Each row has a name. Each question is about the rows just above it. Places in a row count from 0.

| 121 |  95 | 139 | 127 | 150 | 133 | 120 |  87 | 138 | 139 | 120 | 120 | 140 | 117 | 117 | 102 | 133 | 144 | 107 | 125 | 133 | 120 | 124 | 126 | 139 | 121 |  94 | 142 |  46 | 118 | 171 | 143 | 151 | 120 | 159 | 119 | 136 | 126 | 119 | 122 | 128 | 110 | 115 | 147 | 130 | 124 | 115 | : R
| 133 | 152 | 121 | 129 | 113 | 126 | 134 | 127 | 120 | 120 | 133 | 134 | 120 | 136 | 135 | 146 | 124 | 117 | 144 | 122 | 121 | 133 | 130 | 130 | 111 | 132 | 178 | 117 | 127 | 136 |  98 | 117 | 111 | 135 | 134 | 135 | 123 | 129 | 134 | 132 | 128 | 141 | 139 | 114 | 127 | 131 | 137 | : F
| 126 | 123 | 129 | 128 | 131 | 129 | 127 | 128 | 129 | 130 | 126 | 127 | 130 | 126 | 127 | 124 |  15 | 130 | 125 | 109 | 129 | 127 | 140 | 127 | 129 | 128 | 151 | 117 | 128 | 126 | 135 | 131 | 132 | 127 | 127 | 126 | 130 | 128 | 126 | 127 | 128 | 125 | 125 | 130 | 129 | 127 | 127 | : A
| 133 | 152 | 121 | 129 | 113 | 126 | 134 | 127 | 120 | 120 | 133 | 134 | 120 | 136 | 135 | 146 | 124 | 117 | 144 | 122 | 121 | 133 | 130 | 130 | 120 | 132 | 151 | 117 | 127 | 136 |  98 | 117 | 111 | 135 | 134 | 135 | 123 | 129 | 134 | 132 | 128 | 141 | 139 | 114 | 127 | 131 | 137 | : N
| 123 | 110 | 190 |  36 | 140 | 130 | 124 | 129 | 134 | 134 | 124 | 125 | 134 | 123 |  90 | 113 | 130 | 137 | 116 | 127 | 134 | 123 | 126 | 127 | 134 | 125 | 110 | 136 | 129 | 123 | 151 | 136 | 141 | 123 | 124 | 124 | 132 | 127 | 123 | 125 | 128 | 175 | 120 | 139 | 128 | 125 | 121 | : J
| 133 | 152 | 121 | 129 | 113 | 126 | 134 | 127 | 120 | 120 | 133 | 134 | 120 | 136 | 135 | 146 | 124 | 117 | 144 | 122 | 121 | 133 | 130 | 130 | 120 | 132 | 151 | 117 | 127 | 136 |  98 | 117 | 111 | 135 | 134 | 135 | 123 | 129 | 134 | 132 | 128 | 141 | 139 | 114 | 129 | 131 | 137 | : P
|  98 | 161 | 118 | 130 | 107 | 125 | 136 | 127 | 119 | 118 | 136 | 136 | 116 | 138 | 138 | 154 | 122 | 113 | 149 | 130 | 118 | 135 | 131 | 121 | 118 | 135 | 161 | 114 | 126 | 138 |  86 | 113 | 105 | 136 | 136 | 137 | 121 | 129 | 137 | 134 | 127 | 146 | 142 | 108 | 126 | 131 | 139 | : G
| 133 | 152 | 121 | 129 | 113 | 126 | 134 | 127 | 120 | 120 | 133 | 134 | 120 | 136 | 135 | 146 | 124 | 117 | 144 | 122 | 121 | 133 | 130 | 130 | 120 | 132 | 151 | 117 | 127 | 136 |  98 | 117 | 111 | 135 | 134 | 135 | 123 | 129 | 134 | 132 | 128 | 141 | 139 | 114 | 127 | 131 | 137 | is in which row?
N
key -> tag
| 119 | -> z609
| 120 | -> z137
| 136 | -> z435
| 124 | -> z21
| 123 | -> z594
| 135 | -> z403
Look up the entry of F at place 13 in the table:
z435
What is the next entry after | 134 | 123 |  90 | 113 | 130 |?
| 137 |

| 144 | 110 | 157 | 115 | 160 | 120 | 104 | 116 |  72 | 193 | 113 | 110 |  88 | 116 | 176 |  84 | 154 | 129 |  93 | 133 | 139 | 110 |  83 | 127 | 143 | 108 | 141 | 102 | 123 | 122 |  75 |  63 | 151 |  L
| 103 | 125 |  64 | 155 | 100 | 115 | 111 | 122 | 177 |  93 | 124 |  83 | 145 | 159 |  82 | 143 | 125 | 131 | 163 |  59 | 181 | 125 | 164 | 159 | 154 | 111 | 135 | 135 | 141 | 164 | 237 | 148 |  56 |  B
| 103 | 119 | 126 | 152 | 101 | 115 |  96 | 167 | 112 | 138 | 197 | 184 |  93 | 109 |  53 | 124 | 122 | 113 | 167 | 157 | 153 |  75 | 146 | 101 |  55 |  88 | 166 | 148 | 155 | 139 | 162 | 143 | 158 |  Z
|  86 | 136 | 131 | 146 | 164 |  97 | 112 | 159 |  84 | 137 | 161 | 194 | 118 | 125 | 104 | 135 | 126 | 108 |  95 | 166 | 176 |  74 |  89 | 107 | 114 | 132 | 118 | 119 | 141 | 102 | 127 | 128 | 185 |  M
| 117 | 148 | 141 |  99 | 131 | 181 | 182 | 139 | 162 | 107 | 106 | 110 | 150 | 111 | 170 | 160 | 164 | 154 | 140 | 151 |  74 | 149 | 151 | 104 | 103 | 190 |  91 | 162 |  70 | 131 |  54 | 167 | 137 |  Y
| 200 | 163 | 106 | 135 | 125 | 139 | 142 | 148 | 127 | 108 | 124 | 128 | 126 | 135 | 189 |  67 | 154 |  97 | 175 | 105 |  86 | 158 | 134 | 149 | 163 | 159 | 189 | 124 | 144 | 123 | 121 | 177 | 157 |  K
| 129 |  80 | 173 | 105 |  93 | 160 | 116 |  99 | 125 | 182 | 124 |  89 |  94 |  98 | 117 | 131 | 104 | 165 | 127 | 138 | 206 | 135 | 153 | 110 |  71 |  76 | 124 | 144 |  92 | 160 |  84 |  68 |  92 |  X
Whose row is | 129 |  80 | 173 | 105 |  93 | 160 | 116 |  99 | 125 | 182 | 124 |  89 |  94 |  98 | 117 | 131 | 104 | 165 | 127 | 138 | 206 | 135 | 153 | 110 |  71 |  76 | 124 | 144 |  92 | 160 |  84 |  68 |  92 |?
X
key -> tag
| 141 | -> z380
| 158 | -> z455
| 123 | -> z505
| 91 | -> z781
| 135 | -> z541
| 124 | -> z452
| 118 | -> z846
| 190 | -> z700
| 189 | -> z62
The tag of K, keyed by place 26:
z62
Whose row is | 103 | 119 | 126 | 152 | 101 | 115 |  96 | 167 | 112 | 138 | 197 | 184 |  93 | 109 |  53 | 124 | 122 | 113 | 167 | 157 | 153 |  75 | 146 | 101 |  55 |  88 | 166 | 148 | 155 | 139 | 162 | 143 | 158 |?
Z
Whose row is | 117 | 148 | 141 |  99 | 131 | 181 | 182 | 139 | 162 | 107 | 106 | 110 | 150 | 111 | 170 | 160 | 164 | 154 | 140 | 151 |  74 | 149 | 151 | 104 | 103 | 190 |  91 | 162 |  70 | 131 |  54 | 167 | 137 |?
Y
| 200 | 163 | 106 | 135 | 125 | 139 | 142 | 148 | 127 | 108 | 124 | 128 | 126 | 135 | 189 |  67 | 154 |  97 | 175 | 105 |  86 | 158 | 134 | 149 | 163 | 159 | 189 | 124 | 144 | 123 | 121 | 177 | 157 | is in which row?
K
Whose row is | 103 | 125 |  64 | 155 | 100 | 115 | 111 | 122 | 177 |  93 | 124 |  83 | 145 | 159 |  82 | 143 | 125 | 131 | 163 |  59 | 181 | 125 | 164 | 159 | 154 | 111 | 135 | 135 | 141 | 164 | 237 | 148 |  56 |?
B

